Below is a small trained network, with its code and all its weights. Each question gives an input and a target symbol and asks what happens when units are switched off, that is, made to give their printed mean instead of their output.

import numpy as np


def w(rows, s, z=0):
    codes = np.array(rows[::2]) - 128.0
    scale = np.full(codes.shape[1], s)
    scale[-1] = z or s
    return codes * scale


def norm(h):
    return h / np.sqrt((h * h).mean(-1, keepdims=True) + 1e-5)


def f(y):
    return np.maximum(y, 0)


def softmax(a):
    e = np.exp(a - a.max(-1, keepdims=True))
    return e / e.sum(-1, keepdims=True)


def log_softmax(a):
    a = a - a.max(-1, keepdims=True)
    return a - np.log(np.exp(a).sum(-1, keepdims=True))


def net(x, mask):
    ids = ['αβδζηθλμπτψ'.index(c) for c in x.split()]
    T = len(ids)
    res = E[ids] + P[:T]
    u = 0
    for l in range(3):
        q, k, v = (norm(res) @ M[l].T for M in (Q, K, V))
        z = softmax(np.where(np.tri(T) > 0, q @ k.T / 3**0.5, -1e9)) @ v
        res = res + np.where(mask[u], z, O[l][:, -1]) @ O[l][:, :-1]
        u += 1
        y = f(norm(res) @ A[l][:, :-1].T + A[l][:, -1])
        res = res + np.where(mask[u : u + 4], y, B[l][:, -1]) @ B[l][:, :-1]
        u += 4
    return log_softmax(norm(res)[-1] @ U[:, :-1].T + U[:, -1])


Q, K, V, O, A, B = {}, {}, {}, {}, {}, {}
E = w([
[107,150,181,205],'α',
[138,161,172,121],'β',
[125,110,124,86],'δ',
[106,198,133,103],'ζ',
[145,146,112,72],'η',
[253,147,54,144],'θ',
[117,87,123,128],'λ',
[106,75,90,166],'μ',
[155,98,194,102],'π',
[162,134,106,127],'τ',
[113,113,83,113],'ψ',
],0.029)
P = w([
[64,157,59,129],'0',
[255,91,104,128],'1',
[91,108,157,78],'2',
[169,116,127,191],'3',
[118,113,149,88],'4',
[228,92,121,155],'5',
[115,120,151,89],'6',
[212,132,126,168],'7',
[88,116,165,80],'8',
[203,142,119,152],'9',
[112,122,152,101],'10',
[208,134,115,153],'11',
],0.021)
Q[0] = w([
[143,149,210,125],'L0H0',
[1,130,135,92],'L0H0',
[43,83,159,39],'L0H0',
],0.04)
K[0] = w([
[89,141,230,177],'L0H0',
[3,136,127,66],'L0H0',
[80,118,173,45],'L0H0',
],0.038)
V[0] = w([
[1,125,159,60],'L0H0',
[22,135,150,185],'L0H0',
[19,130,125,108],'L0H0',
],0.0061)
O[0] = w([
[1,188,169,106,24],'L0H0',
[92,135,130,134,3],'L0H0',
[13,167,167,133,22],'L0H0',
],0.0094,0.0027)
A[0] = w([
[76,29,118,92,227],'L0N0',
[101,152,60,106,29],'L0N1',
[103,151,140,2,4],'L0N2',
[87,109,72,50,22],'L0N3',
],0.046,0.0035)
B[0] = w([
[159,137,224,190,183],'L0N0',
[136,110,33,167,162],'L0N1',
[77,191,201,2,251],'L0N2',
[87,26,100,129,198],'L0N3',
],0.035,0.023)
Q[1] = w([
[3,181,136,87],'L1H0',
[127,135,199,112],'L1H0',
[62,93,222,132],'L1H0',
],0.027)
K[1] = w([
[4,188,127,104],'L1H0',
[110,155,161,144],'L1H0',
[78,124,209,134],'L1H0',
],0.035)
V[1] = w([
[228,156,207,120],'L1H0',
[161,129,145,118],'L1H0',
[250,132,167,82],'L1H0',
],0.019)
O[1] = w([
[255,62,92,71,223],'L1H0',
[157,115,118,121,161],'L1H0',
[216,58,124,143,245],'L1H0',
],0.015,0.013)
A[1] = w([
[88,88,30,254,52],'L1N0',
[92,203,192,81,231],'L1N1',
[178,80,131,89,75],'L1N2',
[191,187,70,61,253],'L1N3',
],0.029,0.0029)
B[1] = w([
[248,42,136,193,137],'L1N0',
[191,252,151,85,250],'L1N1',
[153,197,88,171,239],'L1N2',
[171,51,177,198,216],'L1N3',
],0.028,0.018)
Q[2] = w([
[144,87,247,55],'L2H0',
[254,134,97,72],'L2H0',
[59,215,193,177],'L2H0',
],0.034)
K[2] = w([
[153,121,84,190],'L2H0',
[54,183,3,209],'L2H0',
[254,212,224,105],'L2H0',
],0.031)
V[2] = w([
[88,71,44,2],'L2H0',
[214,130,55,77],'L2H0',
[50,40,119,137],'L2H0',
],0.038)
O[2] = w([
[252,27,118,73,112],'L2H0',
[122,36,26,147,221],'L2H0',
[126,147,158,8,2],'L2H0',
],0.033,0.0083)
A[2] = w([
[163,186,226,105,5],'L2N0',
[170,212,48,189,101],'L2N1',
[161,212,136,3,65],'L2N2',
[199,84,186,59,173],'L2N3',
],0.044,0.013)
B[2] = w([
[178,43,241,102,168],'L2N0',
[97,164,128,36,186],'L2N1',
[184,173,2,135,218],'L2N2',
[10,150,139,162,251],'L2N3',
],0.047,0.03)
U = w([
[115,229,153,229,87],'α',
[211,155,95,234,146],'β',
[127,123,241,150,137],'δ',
[115,111,148,232,158],'ζ',
[137,60,124,92,253],'η',
[76,123,86,66,116],'θ',
[217,183,191,135,103],'λ',
[99,132,206,42,67],'μ',
[116,147,24,185,77],'π',
[4,76,134,123,99],'τ',
[204,200,96,133,103],'ψ',
],0.012,0.0061)

Each question gives the input, a string of symbols that net reads in full, and the target symbol t.
The units are the heads (3 rows each of Q, K, V and O) and the neurons (one row each of A and B). Each row of codes is followed by its name. A weight is (code - 128) times the scale printed after its matrix; where a second scale follows, it is the last column's (O, A, B and U).
mask holds one flag per unit, layer by layer, with each layer's heads first. A switched-off unit (its flag False) gives its mean, the last column of its rows in O or B, instead of its output. The means were averaged over made-up inputs and are rounded, as every weight is.
A unit's drop is (log p(t) with every unit on - log p(t) with that unit switched off) / (log p(t) with every unit on - log p(t) with every unit switched off).
The circuit of an input: a set's keep is (log p(t) with only the set's units on - log p(t) with every unit switched off) / (log p(t) with every unit on - log p(t) with every unit switched off). Starting from the 12 units with the biggest drops (on a tie, the unit counted first), units are removed one at a time, each time the one whose removal leaves the highest keep (on an exact tie, the one counted first), for as long as the keep stays at least 0.8.
circuit, biggest first: the units of the circuit, biggest drop first
most important unit: the unit with the biggest drop
k most important neurons: the k neurons with the biggest drops, biggest first
k most important neurons of layer l: the k neurons of layer l with the biggest drops, biggest first
input τ η β β η π π, target λ: circuit, biggest first => (L2N0, L2N2, L0N3)
input η ζ ζ θ, target η: most important unit => L0N2
input β η η ψ ψ μ ζ π β δ λ μ, target β: 4 most important neurons => (L0N2, L1N1, L0N0, L0N1)
input α η η η α η μ η τ η β η, target α: circuit, biggest first => (L2H0, L1H0)
input α ψ α λ ζ ψ π ζ ψ θ δ θ, target α: circuit, biggest first => (L2H0, L0N2, L1H0)
input η η α α δ η η β θ η α η, target η: circuit, biggest first => (L2H0, L0N1, L0N3)
input ζ η η α η β, target ζ: 3 most important neurons => (L0N2, L1N1, L2N3)
input π μ ψ α λ η η δ β π, target π: 3 most important neurons of layer 2 => (L2N3, L2N1, L2N0)
input ζ α β η β α, target ζ: circuit, biggest first => (L0N2, L2N2)
input δ δ η δ π, target λ: 4 most important neurons => (L1N1, L0N2, L2N0, L0N0)
input ψ ψ α β α α η λ, target ψ: 2 most important neurons of layer 1 => (L1N0, L1N2)
input τ δ ψ π, target τ: 4 most important neurons => (L0N2, L0N3, L0N1, L2N3)
input π θ η η η β η α, target π: 3 most important neurons => (L1N1, L0N2, L0N0)
input τ β μ β, target τ: 2 most important neurons of layer 2 => (L2N3, L2N2)
input δ η η τ, target δ: circuit, biggest first => (L2N0)
input π α λ λ η δ ψ α, target π: 2 most important neurons of layer 0 => (L0N0, L0N2)
input β μ τ η η π τ ψ, target β: 2 most important neurons => (L0N2, L1N1)
input η η β ζ α τ ψ, target τ: 3 most important neurons => (L0N3, L0N1, L0N2)
input ψ δ ψ μ β, target ψ: 2 most important neurons => (L1N1, L2N2)
input τ μ β μ τ β τ θ ζ η, target τ: most important unit => L0H0
input η π δ τ α λ ζ β η β η δ, target η: 2 most important neurons of layer 1 => (L1N1, L1N3)
input β α η β ψ μ λ, target δ: 2 most important neurons => (L0N0, L0N2)
input μ ζ α α ψ η α α, target μ: 3 most important neurons of layer 0 => (L0N3, L0N2, L0N1)
input η η δ, target μ: 3 most important neurons of layer 0 => (L0N2, L0N0, L0N3)
input β ζ λ η η α α ψ λ η ψ β, target β: 3 most important neurons of layer 0 => (L0N2, L0N1, L0N0)
